Here is a tiny trained network, its code and every weight. The questions are about switching its units off for an input and a class, where a switched-off unit gives its printed mean instead of its output.

import numpy as np


def w(rows, s, z=0):
    codes = np.array(rows[::2]) - 128.0
    scale = np.full(codes.shape[1], s)
    scale[-1] = z or s
    return codes * scale


def f(y):
    return np.maximum(y, 0)


def log_softmax(a):
    a = a - a.max(-1, keepdims=True)
    return a - np.log(np.exp(a).sum(-1, keepdims=True))


def net(x, mask):
    res = np.array(x, float).reshape(1, 7) / 4 @ E
    y = f(res @ A[0][:, :-1].T + A[0][:, -1])
    res = res + np.where(mask, y, B[0][:, -1]) @ B[0][:, :-1]
    return log_softmax(res[-1] @ U[:, :-1].T + U[:, -1])


A, B = {}, {}
E = w([
[197,37,104,113,100,94,59,100],'x0',
[127,124,125,127,137,128,127,127],'x1',
[132,200,51,199,64,145,75,150],'x2',
[130,136,132,124,111,127,128,133],'x3',
[126,111,130,138,135,146,124,112],'x4',
[119,135,76,114,80,152,163,23],'x5',
[80,57,110,199,10,90,204,172],'x6',
],0.013)
A[0] = w([
[153,170,33,92,100,133,182,49,1],'N0',
[97,180,131,114,155,189,149,165,139],'N1',
[136,171,62,141,82,202,88,125,42],'N2',
[244,82,110,106,105,51,39,112,51],'N3',
[221,219,155,91,191,156,85,78,36],'N4',
[157,167,81,160,132,115,75,196,119],'N5',
[135,114,158,44,128,130,141,140,82],'N6',
],0.011,0.0033)
B[0] = w([
[93,31,192,98,135,155,38,232,214],'N0',
[86,194,96,104,85,218,107,151,194],'N1',
[161,103,137,76,201,85,230,68,198],'N2',
[65,232,94,75,105,150,111,103,231],'N3',
[145,143,134,181,62,12,114,86,252],'N4',
[189,69,191,98,194,128,141,98,190],'N5',
[184,119,230,133,177,170,168,83,176],'N6',
],0.011,0.015)
U = w([
[185,71,144,93,174,145,211,72,45],'0',
[45,187,53,109,91,178,128,111,74],'1',
[132,83,96,250,11,16,156,131,112],'2',
[147,71,146,133,166,133,49,184,254],'3',
],0.012,0.0062)

Each question gives the input, the list of numbers given to net, and the class t.
The units are the neurons (one row each of A and B). Each row of codes is followed by its name. A weight is (code - 128) times the scale printed after its matrix; where a second scale follows, it is the last column's (A, B and U).
mask holds one flag per neuron, in row order. A switched-off neuron (its flag False) gives its mean, the last column of its row in B, instead of its output. The means were averaged over made-up inputs and are rounded, as every weight is.
A unit's drop is (log p(t) with every unit on - log p(t) with that unit switched off) / (log p(t) with every unit on - log p(t) with every unit switched off).
The circuit of an input: a set's keep is (log p(t) with only the set's units on - log p(t) with every unit switched off) / (log p(t) with every unit on - log p(t) with every unit switched off). Starting from all 7 units, units are removed one at a time, each time the one whose removal leaves the highest keep (on an exact tie, the one counted first), for as long as the keep stays at least 0.8.
units of the circuit, in order: the units of the circuit, biggest drop first
most important unit: the unit with the biggest drop
top k neurons: the k neurons with the biggest drops, biggest first
drop of u: that unit's drop, to one decimal
input [8,-5,3,6,1,6,-1], class 1: units of the circuit, in order	[N3]
input [1,0,8,6,-6,-1,6], class 0: units of the circuit, in order	[N5, N2]
input [-6,-5,-5,-5,2,1,-8], class 2: top 2 neurons	[N4, N3]
input [6,-7,8,6,1,1,8], class 0: units of the circuit, in order	[N2, N4]
input [4,5,5,3,1,-5,5], class 0: units of the circuit, in order	[N5, N4, N0]
input [0,-8,-1,1,0,4,-2], class 3: units of the circuit, in order	[N0, N2]
input [-6,-7,7,5,-1,5,3], class 0: top 2 neurons	[N2, N3]
input [-3,-3,-2,6,4,4,-5], class 2: top 2 neurons	[N4, N3]
input [1,4,-5,5,7,6,-4], class 3: top 3 neurons	[N0, N2, N5]
input [4,-2,-2,5,2,-1,-1], class 1: top 2 neurons	[N3, N0]
input [-6,2,-3,4,-5,-6,6], class 1: top 3 neurons	[N4, N0, N1]
input [-2,-6,6,6,-2,8,-3], class 3: top 2 neurons	[N0, N6]
input [-5,-5,6,-6,-6,-4,-5], class 0: top 4 neurons	[N5, N2, N3, N0]
input [6,4,7,2,-8,6,-3], class 0: top 2 neurons	[N2, N5]
input [-4,3,-8,2,-8,-1,8], class 0: most important unit	N4
input [7,0,-5,5,-4,6,0], class 1: top 3 neurons	[N3, N5, N2]
input [2,8,4,3,-6,5,3], class 3: top 2 neurons	[N0, N4]
input [-1,0,-5,-8,-2,0,-8], class 2: drop of N0	0.0
input [3,-4,8,5,8,2,-2], class 0: drop of N2	0.9
input [5,-5,2,8,5,2,4], class 1: drop of N4	0.7
input [-1,-4,6,8,-4,-7,3], class 3: units of the circuit, in order	[N5]
